Below is a small trained network, with its code and all its weights. Each question gives an input and a class and asks what happens when units are switched off, that is, made to give their printed mean instead of their output.

import numpy as np


def w(rows, s, z=0):
    codes = np.array(rows[::2]) - 128.0
    scale = np.full(codes.shape[1], s)
    scale[-1] = z or s
    return codes * scale


def f(y):
    return y / 2 * (1 + np.tanh(0.7978845608 * (y + 0.044715 * y**3)))


def log_softmax(a):
    a = a - a.max(-1, keepdims=True)
    return a - np.log(np.exp(a).sum(-1, keepdims=True))


def net(x, mask):
    res = np.array(x, float).reshape(1, 4) / 4 @ E
    y = f(res @ A[0][:, :-1].T + A[0][:, -1])
    res = res + np.where(mask, y, B[0][:, -1]) @ B[0][:, :-1]
    return log_softmax(res[-1] @ U[:, :-1].T + U[:, -1])


A, B = {}, {}
E = w([
[86,51,43],'x0',
[9,216,245],'x1',
[172,254,113],'x2',
[202,65,220],'x3',
],0.0091)
A[0] = w([
[113,211,125,64],'N0',
[166,165,218,163],'N1',
[149,42,163,185],'N2',
[87,106,72,92],'N3',
[201,59,78,253],'N4',
[117,89,95,43],'N5',
[203,204,83,126],'N6',
[237,163,96,155],'N7',
[166,73,104,148],'N8',
[24,191,95,148],'N9',
[67,125,232,155],'N10',
[186,81,98,103],'N11',
[160,38,113,209],'N12',
[62,132,7,226],'N13',
],0.013,0.0055)
B[0] = w([
[107,27,161,166],'N0',
[61,65,94,202],'N1',
[191,146,187,201],'N2',
[146,40,110,160],'N3',
[179,177,177,247],'N4',
[120,81,133,147],'N5',
[204,198,104,193],'N6',
[167,165,99,209],'N7',
[138,127,216,187],'N8',
[90,89,52,203],'N9',
[49,236,165,222],'N10',
[103,148,164,188],'N11',
[189,110,250,217],'N12',
[158,2,27,221],'N13',
],0.0091,0.015)
U = w([
[133,94,126,3],'0',
[24,156,170,184],'1',
[167,119,186,96],'2',
[164,9,164,96],'3',
[91,52,26,114],'4',
[202,167,98,124],'5',
[143,116,199,149],'6',
[169,151,109,217],'7',
],0.013,0.008)

Each question gives the input, the list of numbers given to net, and the class t.
The units are the neurons (one row each of A and B). Each row of codes is followed by its name. A weight is (code - 128) times the scale printed after its matrix; where a second scale follows, it is the last column's (A, B and U).
mask holds one flag per neuron, in row order. A switched-off neuron (its flag False) gives its mean, the last column of its row in B, instead of its output. The means were averaged over made-up inputs and are rounded, as every weight is.
A unit's drop is (log p(t) with every unit on - log p(t) with that unit switched off) / (log p(t) with every unit on - log p(t) with every unit switched off).
The circuit of an input: a set's keep is (log p(t) with only the set's units on - log p(t) with every unit switched off) / (log p(t) with every unit on - log p(t) with every unit switched off). Starting from the 12 units with the biggest drops (on a tie, the unit counted first), units are removed one at a time, each time the one whose removal leaves the highest keep (on an exact tie, the one counted first), for as long as the keep stays at least 0.8.
units of the circuit, in order: the units of the circuit, biggest drop first
top k neurons: the k neurons with the biggest drops, biggest first
drop when u is switched off: that unit's drop, to one decimal
input [-4,0,4,5], class 7: units of the circuit, in order => (N12; N8)
input [-2,6,-7,8], class 1: units of the circuit, in order => (N10)
input [7,-7,4,5], class 2: units of the circuit, in order => (N4; N12)
input [-5,-5,2,6], class 5: top 3 neurons => (N7; N6; N0)
input [-2,-3,4,6], class 5: units of the circuit, in order => (N7; N6)
input [-8,1,8,2], class 7: top 2 neurons => (N6; N1)
input [5,-4,6,7], class 2: top 2 neurons => (N12; N8)
input [4,-8,3,-7], class 3: top 2 neurons => (N13; N4)
input [8,-8,3,-7], class 3: drop when N4 is switched off => 0.2
input [0,1,1,1], class 1: drop when N13 is switched off => 0.7
input [-5,-6,-3,1], class 6: drop when N8 is switched off => 0.1
